Each node holds some of the marks $ § ~ ^ + * ! @, at most 3. A symbol removes its mark if there, or adds it if room remains.

Start at a row and follow the symbols one at a time.
Answer with the node's row; about right is enough.
---
33 51 -111 -1 17 55 31 23 -47
~: 20 21 -86 22 3 89 -3 78 -33
+: 44 75 -30 52 -42 82 -16 51 -56
$: 54 75 42 -5 5 32 -44 58 -88
+: 27 27 -2 -48 68 38 -19 105 -58
!: 28 -62 -12 -43 -11 -66 7 113 -52
$: 17 -45 -100 47 -62 21 19 73 -15
!: 33 23 -85 19 7 92 0 83 -28
*: -27 56 -86 38 35 37 -82 42 34
---
27 35 -18 21 11 96 66 62 61
$: 22 43 64 -37 58 56 68 68 40
$: 22 45 -25 31 15 112 71 60 58
!: 17 -16 -35 35 -54 26 93 51 82
!: 17 42 -23 19 15 108 71 63 52
@: 24 24 -85 24 10 97 -1 77 -34
+: 55 69 -33 61 -41 85 -19 48 -59
+: 22 16 -87 19 11 86 5 79 -27
§: 4 1 -64 73 43 91 20 44 -53
---
7 -40 74 22 40 -37 119 34 34
+: 28 8 105 62 -13 -37 73 2 20
@: 28 -20 63 65 -30 -68 12 23 -86
!: 46 49 48 49 38 30 -17 39 -103
!: 32 -28 72 61 -33 -61 -3 23 -94
^: 6 -65 77 6 -44 12 -38 -70 -80
^: 34 -16 69 70 -26 -60 -1 24 -99
!: 34 51 63 49 42 14 -18 24 -111
!: 32 -11 68 67 -23 -65 1 23 -102
---
0 -88 9 30 40 -59 19 60 -80
!: 10 -4 12 15 109 31 9 64 -82
!: 1 -88 8 33 43 -70 28 57 -68
@: 10 -47 73 28 35 -28 108 34 44
*: -59 0 50 45 53 -62 17 10 99
*: -10 -45 66 35 36 -24 110 27 35
$: -10 -29 -5 73 -6 31 113 13 66
@: -7 -69 -83 89 -17 12 37 43 -36
*: -59 -19 -89 105 11 -32 -54 19 36
---
58 63 66 -10 -35 -44 97 -20 23
@: 66 47 5 -27 -47 -80 16 -9 -90
@: 62 68 63 -11 -43 -55 86 -14 28
~: 49 35 103 11 -61 -32 64 34 37
+: 26 -25 54 -26 -5 -27 103 74 78
!: 23 39 54 -39 62 61 65 73 33
~: 36 83 18 -58 69 28 90 16 26
~: 33 43 46 -33 73 57 75 67 39
@: 28 13 -8 -46 67 41 -8 93 -67
---
6 -3 16 12 110 35 6 62 -98
+: 36 59 62 50 35 30 -21 33 -110
!: 32 -21 67 73 -29 -58 -2 25 -103
+: 1 -84 9 26 40 -67 29 54 -85
§: 33 -67 -7 -38 -1 -71 10 114 -49
*: -48 0 -23 -9 22 -105 -91 53 37
@: -40 17 41 -12 24 -65 0 36 126
§: -51 6 47 46 64 -59 19 4 95
@: -57 -22 -13 44 59 -104 -63 19 12
---
21 -63 -13 -48 -8 -67 15 97 -54
$: 18 -48 -108 39 -61 12 19 70 -9
§: -2 -69 -89 83 -22 12 32 36 -28
+: 28 -8 -23 133 -73 6 1 13 -52
+: -1 -69 -80 94 -18 14 49 43 -31
!: 6 -1 -75 76 49 78 21 55 -51
$: 11 -10 19 12 105 27 9 64 -95
$: 11 4 -74 74 49 86 12 42 -58
§: 26 16 -85 26 2 92 -7 84 -27
---
-46 -2 -14 -8 27 -99 -90 55 43
§: -63 -31 -18 45 56 -92 -70 18 13
$: -53 -21 -82 103 13 -24 -52 10 34
$: -58 -26 -15 42 63 -98 -65 23 8
!: -57 37 -8 27 107 -9 -73 29 -13
*: 8 -7 6 20 105 24 8 63 -85
§: 31 27 -10 -44 79 39 0 104 -75
$: 31 12 -92 21 20 96 5 77 -39
*: -40 61 -79 43 33 50 -74 45 31
---
-37 56 -7 -23 38 -81 29 -13 109
~: -30 17 31 -7 34 -68 6 28 123
§: -61 5 44 43 62 -72 26 3 104
@: -66 -33 -1 51 67 -97 -65 29 9
$: -55 -13 -77 95 9 -27 -42 12 45
*: 0 -68 -83 89 -17 11 39 39 -28
^: -33 -122 -51 32 -35 68 1 -43 -20
§: -4 -87 -65 -21 -73 74 -20 -27 -15
*: -62 -49 -60 2 -39 30 -97 -47 54
---
-1 -86 16 34 46 -69 42 62 -77
!: 12 -4 19 21 107 36 -4 65 -97
^: -3 -53 34 -28 63 89 -33 -23 -69
§: 1 -31 11 -91 39 92 -49 -20 -48
$: 4 -26 -50 -17 -13 146 -32 -13 -16
!: -10 -93 -64 -8 -76 72 -20 -30 -10
^: 17 -52 -104 41 -63 23 16 75 -8
+: 49 15 -42 73 -110 6 -2 46 -35
§: 34 -5 -21 123 -68 6 16 10 -59
---
-1 -32 -9 76 -9 30 104 17 72
§: 18 -6 -24 37 -46 28 104 55 96
+: 39 35 12 66 -91 26 71 26 55
$: 43 32 108 14 -54 -29 62 28 33
+: 19 -28 57 -27 -6 -25 101 58 74
*: -40 19 36 -1 32 -73 -1 37 122
!: -37 73 39 -7 78 22 -7 34 102
!: -49 15 35 4 32 -64 0 35 123
~: -38 44 13 -16 31 -83 34 -20 116
---
-38 38 -53 -28 27 -125 -53 -4 19
$: -33 35 -123 29 -12 -44 -39 -13 45
*: 25 -9 -129 12 -49 -10 46 12 -22
^: 1 -56 -86 -27 -71 54 4 -69 -10
~: -10 -99 -51 -18 -78 73 -19 -31 -12
!: 5 -34 -51 -20 -12 134 -24 -7 -36
$: 9 -38 23 -82 36 91 -51 -10 -52
$: -1 -31 -55 -27 -18 148 -31 -10 -24
$: 5 -35 19 -88 32 96 -43 -8 -53
---
-69 -84 12 -6 37 -31 -88 -73 9
^: -71 -26 -7 46 54 -94 -69 20 12
+: -24 24 46 80 -6 -86 -80 -3 -9
§: -22 42 31 29 -33 -96 -97 11 -2
$: -17 48 -46 83 -66 -32 -71 15 42
$: -21 47 38 33 -27 -94 -100 16 0
*: 61 11 54 16 -72 -59 -23 50 -71
~: 52 44 11 -9 -46 -88 19 9 -87
@: 50 63 66 1 -49 -50 91 -13 27
---
7 -5 43 1 38 -52 132 -12 24
§: 29 16 24 -53 15 -52 118 7 56
§: 9 -4 32 6 40 -45 141 -21 29
@: 10 -34 -42 0 46 -86 65 -12 -87
+: 48 19 22 41 -12 -80 30 -35 -110
~: 25 -26 65 66 -23 -53 -4 16 -105
*: -25 27 47 80 1 -86 -86 -4 -22
§: -12 54 31 38 -35 -102 -104 20 9
$: -10 45 -39 84 -76 -40 -81 12 32
---
32 19 15 32 -16 -85 43 -37 -95
+: 12 -38 -43 -10 58 -90 61 -15 -92
$: 11 -28 -118 65 -18 -16 69 -15 -52
$: 0 -36 -36 3 55 -86 65 -13 -96
~: -8 -84 6 24 48 -70 40 58 -76
$: -1 -66 -81 98 -13 19 41 40 -35
@: 1 -36 -6 88 -8 28 105 20 62
$: 0 -47 72 28 34 -35 112 32 42
+: 29 0 116 60 -10 -36 85 7 10
---
61 9 61 13 -71 -67 -24 59 -80
@: 45 39 109 8 -55 -31 68 37 41
§: 33 16 111 60 -3 -35 78 9 13
@: 33 -14 65 70 -25 -64 -2 21 -100
@: 40 13 108 64 -21 -27 81 0 10
§: 44 25 106 2 -51 -20 73 37 39
^: 16 -15 116 -37 -76 36 28 -45 43
^: 42 32 103 11 -53 -36 60 32 43
@: 60 12 46 10 -72 -61 -25 51 -80
---
14 3 -71 77 47 85 17 47 -60
$: 9 -4 5 11 101 42 5 69 -90
^: -15 -49 37 -39 64 93 -31 -41 -65
^: 12 0 1 3 101 31 14 63 -94
+: 36 48 66 52 42 27 -18 33 -112
!: 33 -19 65 78 -23 -63 7 24 -97
$: 28 -11 -30 129 -58 11 7 21 -52
$: 41 -17 68 67 -31 -59 -2 17 -100
§: 60 11 54 10 -79 -64 -25 58 -81
---
-61 -25 -29 -77 4 -39 -82 -84 25
*: -6 -69 -18 -102 -24 -9 -4 -76 -50
~: -9 -112 22 -90 -35 23 -31 -28 -35
@: -8 -79 72 -73 -25 41 46 -21 70
*: -56 -30 60 -44 2 -4 -30 -50 110
^: -39 30 45 -2 24 -56 1 31 132
~: -29 54 -1 -22 37 -83 27 -20 98
~: -38 26 50 -5 26 -65 0 32 129
@: -42 8 -36 -2 28 -105 -91 53 32
---
-54 5 -1 -47 56 43 -107 -24 16
^: -34 51 -25 -20 82 -6 -96 57 12
^: -57 -3 6 -56 56 41 -112 -28 18
!: -61 -51 10 -44 -7 -37 -111 -42 32
$: -62 -43 -63 3 -44 28 -88 -42 59
^: -43 11 -101 56 -19 -35 -67 46 62
§: -55 -16 -86 97 12 -35 -55 11 32
$: -61 -26 -10 38 66 -98 -56 19 16
@: -53 6 55 38 63 -64 18 1 97
---
27 73 26 -54 62 28 91 23 25
@: 43 58 -40 -74 86 14 27 31 -69
~: 38 25 0 -38 73 31 -5 102 -69
!: 26 -68 -15 -49 -9 -69 15 104 -51
!: 28 19 -8 -51 73 36 -8 90 -77
§: 9 -4 -3 14 111 31 -4 63 -95
^: -16 -64 29 -39 64 94 -22 -32 -74
!: -21 -128 28 -35 10 10 -17 -46 -59
~: -6 -85 -7 -46 12 -9 23 -101 -73
---
-54 5 40 51 55 -72 15 -4 101
*: 3 -34 72 26 43 -24 117 33 41
§: 25 -18 62 -26 5 -28 97 65 74
~: 19 15 28 -44 13 -52 120 10 54
*: -32 46 12 -21 28 -83 42 -24 106
@: -40 29 -65 -29 42 -122 -52 -5 19
+: -4 85 3 8 -18 -109 -67 -37 -6
+: -26 36 -52 -36 27 -117 -49 -12 16
+: -1 79 -4 10 -17 -117 -67 -26 -1
---
16 -12 -21 35 -46 35 105 47 85
*: -31 23 -37 56 -16 6 10 25 137
*: 16 -12 -27 32 -43 35 98 46 80
~: 23 19 -55 11 -40 6 119 -2 71
@: 23 -15 -131 4 -51 -15 51 19 -33
*: -34 27 -119 31 -15 -57 -35 -16 45
*: 23 2 -130 6 -49 -14 53 18 -25
~: 19 -52 -112 39 -56 12 21 78 -10
!: 31 26 -89 27 11 98 0 77 -27
---
-35 65 37 -9 79 5 -17 43 91
@: -36 69 -21 -16 81 -12 -95 59 -1
§: -50 39 0 31 122 -8 -80 22 -14
*: 15 -4 1 4 105 28 3 71 -97
$: 6 -3 -67 71 56 85 17 48 -57
!: 3 -66 -86 94 -21 7 30 41 -38
+: 32 -20 -18 126 -67 2 13 17 -58
§: 48 6 -45 74 -110 13 -5 31 -43
+: 23 -48 -97 32 -64 17 26 71 -20
---
-25 -77 85 -20 11 39 60 -55 35
^: 2 -42 67 23 38 -23 112 37 56
~: 10 6 28 5 39 -48 139 -13 26
@: 7 -36 -27 0 39 -90 70 -12 -87
$: 9 -33 -106 61 -14 -12 68 -19 -46
$: 13 -36 -41 -5 45 -91 71 -4 -93
§: 46 -14 -66 -72 1 -94 57 27 -62
§: 12 -35 -39 13 49 -94 68 -9 -99
$: 11 -36 -114 68 -4 -14 68 -17 -54
---
-32 50 -88 47 34 45 -84 54 35
!: -44 0 -99 56 -25 -31 -75 30 54
^: -53 -56 -60 -2 -45 23 -96 -44 57
$: -62 -50 6 -54 4 -25 -104 -33 33
@: -58 -28 55 -36 6 -4 -29 -52 116
^: -39 21 37 5 24 -64 -2 24 132
*: 17 -20 58 -23 -2 -24 106 59 56
~: 33 13 26 -49 9 -49 116 4 59
*: -26 55 -3 -25 40 -86 30 -8 102
---
52 89 95 0 9 44 37 46 9
!: 51 41 101 10 -48 -26 66 36 44
!: 54 78 96 -3 15 50 43 44 14
+: 32 49 53 -33 63 52 60 69 33
$: 22 41 -13 27 10 104 81 50 59
$: 20 49 54 -38 66 54 69 80 40
~: 28 82 24 -62 70 24 100 27 32
@: 37 63 -39 -65 69 9 26 35 -78
+: 74 101 8 -14 13 10 -9 -3 -100
---
55 31 106 10 -49 -25 68 41 38
@: 57 0 59 21 -68 -62 -30 54 -82
$: 52 4 -39 74 -110 2 0 35 -37
*: -17 52 -46 86 -80 -32 -83 11 34
*: 56 15 -47 70 -103 9 -4 42 -37
!: 55 66 -35 59 -33 92 -16 52 -50
+: 29 24 -86 21 15 99 -3 80 -32
*: -33 54 -82 47 33 45 -75 46 38
*: 26 20 -89 17 8 91 5 83 -43
---
-12 -52 30 -43 71 95 -34 -32 -70
§: 7 -35 16 -92 32 100 -44 -8 -61
~: 13 -7 -10 -111 44 70 -13 -62 -72
!: -3 -68 -14 -110 -27 -1 -1 -75 -49
~: -3 -111 21 -95 -32 23 -29 -22 -30
^: 29 -69 -19 -47 -4 -72 8 107 -61
^: -10 -114 20 -88 -41 21 -31 -13 -37
+: 25 -49 65 -47 -82 9 -53 -44 -53
~: 32 -10 30 -70 -68 -6 -17 -86 -80
---
18 -56 -102 42 -56 17 22 83 -12
@: 19 -11 -28 35 -47 34 92 46 86
+: 34 35 17 71 -97 25 68 11 58
@: 52 -3 -36 79 -111 10 -4 46 -35
+: 17 -45 -103 31 -62 12 22 75 -7
§: 0 -72 -76 93 -18 11 32 37 -40
$: 4 -87 5 40 39 -63 25 65 -88
!: 5 -2 13 18 113 35 14 71 -92
*: -55 37 -10 27 114 -9 -74 30 -4
---
29 -6 31 -66 -65 -15 -15 -101 -60
^: 56 47 0 -18 -60 -87 19 -2 -89
$: 54 44 -70 51 -99 -22 27 -18 -38
+: 36 -5 -127 14 -49 -23 51 -1 -25
+: 52 50 -64 42 -95 -23 36 -12 -49
+: 32 1 -133 15 -48 -12 51 16 -23
!: 38 51 -111 11 20 70 34 22 -40
!: 27 4 -122 8 -52 -23 50 13 -22
*: -38 34 -127 31 -14 -53 -32 -5 44
---
8 -9 35 -1 45 -54 135 -21 23
@: 9 -46 -28 -2 47 -88 68 -5 -85
^: -11 -83 -10 -59 15 -9 13 -99 -66
§: 1 -68 -23 -109 -20 -11 2 -78 -50
^: 39 -19 -49 -70 4 -98 47 23 -65
§: 9 -40 -34 0 45 -79 65 -14 -89
!: 12 26 -26 -8 101 10 37 4 -93
~: 11 0 0 11 108 43 7 64 -99
^: -14 -51 25 -41 62 94 -26 -31 -73
---
-38 -16 51 -16 -45 -23 -118 -61 9
^: -10 48 25 32 -33 -93 -100 28 8
@: -6 67 78 27 -23 -60 -21 10 100
+: -44 20 39 -11 36 -51 9 23 118
^: -67 -18 56 -45 13 5 -26 -43 108
^: -36 24 36 -2 33 -60 15 35 123
@: -43 -13 -25 -5 35 -98 -81 61 37
*: 30 -61 -21 -37 -7 -74 11 107 -50
^: -2 -112 21 -95 -31 14 -28 -29 -43
---
48 57 63 -12 -41 -49 87 -22 28
~: 39 38 100 14 -64 -27 67 34 38
!: 50 83 96 9 15 47 48 30 12
!: 57 23 96 8 -51 -31 75 38 38
+: 18 -14 57 -27 -3 -28 103 65 72
^: -4 -77 76 -78 -25 48 45 -31 58
@: -6 -114 20 -96 -41 13 -36 -20 -43
^: 29 -74 -13 -38 -1 -61 17 99 -50
§: -7 -85 3 28 43 -68 36 56 -83
---
44 21 19 38 -17 -87 28 -32 -108
+: 9 -40 -42 3 44 -89 68 -8 -86
§: 40 -15 -52 -71 0 -88 50 29 -69
§: 21 -44 -26 9 48 -88 65 -9 -87
!: 17 36 -34 -17 106 -3 30 10 -95
§: 39 58 -50 -68 73 14 13 26 -66
!: 41 -16 -53 -58 2 -97 47 20 -55
$: 37 -3 -134 16 -54 -22 51 20 -24
+: 56 45 -76 49 -89 -20 23 -17 -50
---
4 -35 40 -94 -18 12 76 -82 45
^: 27 17 22 -49 14 -49 130 6 57
$: 21 31 -51 13 -45 7 120 -4 71
$: 30 17 26 -47 10 -43 119 9 56
§: 4 -3 37 2 41 -52 141 -16 20
§: 33 14 16 -51 9 -56 128 -6 49
!: 30 77 22 -64 71 28 105 17 21
~: 16 46 50 -36 65 49 66 68 52
@: 22 28 -4 -45 67 38 -15 103 -63
---
-14 46 -45 87 -70 -37 -85 14 33
*: 48 16 -45 65 -112 9 -1 34 -41
$: 51 8 55 12 -74 -77 -11 56 -84
+: 28 -64 -20 -39 -4 -68 16 98 -50
+: 63 1 52 1 -72 -65 -22 56 -82
*: -13 49 28 27 -32 -99 -105 20 5
§: -31 34 45 81 7 -91 -74 -1 -10
§: -16 49 32 34 -27 -98 -105 24 -7
^: -34 -7 40 -3 -43 -26 -122 -62 9
---
50 45 -69 49 -102 -25 24 -15 -44
~: 54 11 -36 73 -110 2 -1 46 -36
^: 10 -40 -18 21 -109 68 -41 -46 -27
$: 29 -38 80 -44 -92 19 -53 -50 -63
$: 23 -44 -10 17 -116 67 -42 -40 -23
+: -6 -92 -49 -15 -68 75 -19 -20 4
+: 23 -41 -14 24 -126 70 -33 -41 -21
+: -12 -98 -66 -21 -79 76 -10 -24 -8
$: 1 -107 13 -84 -35 21 -34 -28 -35
---
48 34 109 5 -51 -34 68 29 43
~: 60 68 64 -13 -41 -43 92 -17 26
+: 32 24 18 -42 12 -52 118 8 48
+: 60 58 71 -6 -44 -57 87 -18 28
+: 33 22 27 -50 10 -58 134 6 44
@: 35 -6 -54 -56 2 -86 49 27 -58
§: 17 -40 -23 -7 49 -82 65 -8 -91
^: -22 -91 2 -49 9 -11 18 -106 -73
§: 1 -69 -18 -109 -27 -18 1 -76 -44
---
-13 46 39 34 -30 -99 -101 19 7
+: -52 1 -27 -7 32 -104 -88 47 45
@: -44 17 45 -4 26 -67 0 24 127
~: -30 51 0 -21 30 -75 23 -12 112
~: -39 31 36 -3 31 -58 5 28 121
~: -35 48 4 -14 40 -88 27 -14 105
*: 29 25 27 -49 13 -48 123 7 56
§: 20 -4 32 4 40 -51 131 -20 32
~: 4 -42 78 25 45 -21 109 32 51
---
23 17 -52 14 -39 9 124 -6 72
$: 12 19 24 -51 11 -54 127 12 53
@: 33 -15 -59 -59 3 -97 46 23 -71
§: 5 -27 -26 -8 35 -88 59 -8 -89
$: 13 -33 -112 65 -16 -13 57 -16 -49
~: 12 -70 -77 90 -21 9 47 49 -37
+: 38 -11 -24 126 -68 -5 14 16 -55
§: 44 3 -35 72 -108 12 -11 35 -37
!: 57 67 -35 56 -36 80 -23 56 -50
---
2 -10 74 -74 35 104 37 -18 47
@: 7 -35 16 -88 32 98 -50 -9 -57
*: -51 -1 7 -56 44 53 -115 -24 10
*: -11 -44 15 -92 36 94 -50 -13 -44
^: 28 22 -2 -55 67 34 -14 99 -76
@: 27 46 57 -31 67 65 79 66 35
$: 23 41 -17 37 17 101 66 64 60
@: 30 25 -80 28 4 92 -3 76 -33
$: 42 20 -6 -42 55 33 -6 105 -69
---
-7 -85 12 26 40 -64 33 59 -81
+: 24 -16 64 72 -27 -63 2 19 -96
§: 61 6 53 8 -80 -59 -24 63 -73
@: 47 32 95 13 -51 -29 70 30 39
^: 23 -23 113 -37 -67 30 24 -52 39
@: 19 -45 69 -38 -82 17 -53 -48 -60
^: 68 11 49 1 -69 -62 -8 62 -79
!: 62 75 43 -9 2 24 -35 64 -87
*: -8 96 21 12 26 -10 -113 30 -17
---
29 -13 31 -52 -81 -8 -19 -95 -63
^: 61 48 6 -19 -59 -85 21 -7 -80
@: 46 63 65 -7 -40 -49 97 -22 13
~: 48 33 104 22 -48 -28 67 23 44
*: -8 59 78 24 -20 -62 -14 -1 95
+: -48 10 42 -6 26 -58 3 29 128
^: -56 -24 53 -43 3 -9 -21 -49 120
@: -57 -53 -4 -56 2 -22 -102 -52 33
~: -46 -16 -24 -77 -3 -46 -73 -89 21
---
-20 -108 -47 27 -39 65 -3 -53 -28
§: -12 -93 -58 -20 -73 78 -22 -29 -9
$: 1 -110 21 -94 -38 27 -35 -18 -39
^: 21 -58 -10 -36 -4 -72 10 104 -56
~: 34 -19 -64 -69 9 -103 50 26 -68
^: 4 -56 -17 -108 -20 -3 5 -73 -55
@: -1 -35 33 -89 -21 11 78 -85 49
^: 26 18 24 -48 11 -46 122 2 53
*: -35 50 2 -19 30 -82 31 -4 111
---
52 32 -66 45 -89 -23 38 -16 -49
~: 43 1 -40 74 -111 9 -3 35 -34
$: 63 12 60 19 -82 -66 -15 54 -78
~: 55 52 2 -18 -45 -79 19 -7 -86
§: 40 20 25 34 -12 -91 36 -40 -108
~: 38 -19 63 65 -29 -61 4 27 -104
^: 2 -66 78 5 -44 9 -36 -67 -74
^: 37 -21 60 64 -32 -67 3 24 -93
+: 5 -88 12 37 39 -62 24 56 -75
---
57 68 45 -7 8 23 -37 66 -95
~: 63 112 19 -20 17 14 -4 1 -104
+: 37 57 -47 -73 78 6 26 35 -75
§: 23 29 -37 -8 114 9 44 13 -108
!: 19 -31 -38 2 51 -93 55 -3 -93
!: 26 31 -32 -12 104 17 45 12 -95
~: 10 -5 7 13 103 35 3 59 -87
~: 15 31 -29 -9 115 2 43 8 -101
!: 7 -44 -39 4 46 -92 67 -11 -91
---
-8 -42 78 25 37 -20 113 29 39
!: -2 21 74 12 98 52 76 40 24
§: 27 37 61 -39 72 56 62 61 41
+: 50 85 92 -3 13 43 44 36 29
@: 52 73 50 2 7 29 -37 62 -87
$: 53 62 -31 57 -43 79 -22 51 -55
!: 55 6 -54 74 -113 7 -5 38 -33
§: 27 -16 -25 123 -77 6 4 11 -60
$: 31 -20 68 67 -28 -69 3 22 -98
---
27 47 56 -41 72 46 72 73 45
+: 53 84 98 -7 7 47 43 34 23
@: 51 80 50 3 10 37 -45 60 -82
§: 51 56 63 56 39 27 -26 33 -108
§: 61 69 52 -1 10 26 -39 63 -82
+: 35 22 0 -56 74 35 -5 100 -70
+: 50 71 44 2 3 32 -34 62 -92
+: 34 19 -1 -48 70 39 -18 91 -69
+: 59 75 47 4 0 36 -34 65 -94
---
-55 -29 53 -53 6 0 -32 -47 119
^: -38 27 38 -1 33 -62 3 30 122
^: -59 -36 61 -52 10 -3 -25 -48 109
^: -33 25 36 -5 28 -66 11 33 128
@: -56 -1 -27 -4 28 -106 -91 49 41
^: -70 -53 3 -50 -2 -23 -103 -40 34
+: -36 -3 41 -18 -49 -30 -124 -58 14
^: -18 44 27 34 -20 -104 -93 22 3
~: -2 80 -9 8 -28 -113 -73 -29 -6
---
-69 -15 -78 96 8 -35 -49 9 42
$: -68 -27 -11 44 67 -91 -69 20 14
$: -54 -13 -85 103 12 -29 -43 0 35
*: -8 -65 -83 95 -11 11 33 43 -40
*: -55 -20 -81 99 9 -37 -46 7 32
*: 1 -67 -73 86 -21 9 38 45 -36
!: 1 4 -72 72 49 81 20 50 -65
!: -2 -68 -81 96 -27 15 34 38 -41
@: 1 -35 -10 80 -17 28 107 30 69
---
-18 -89 -8 -54 16 -7 15 -101 -73
^: 16 -46 -38 -2 61 -90 75 -6 -91
+: 48 13 24 32 -12 -83 27 -30 -110
§: 63 36 9 -26 -60 -87 27 -13 -82
+: 35 -13 -66 -64 4 -85 58 27 -65
$: 36 -6 -133 13 -50 -10 50 6 -29
^: -7 -54 -89 -30 -71 50 8 -69 -13
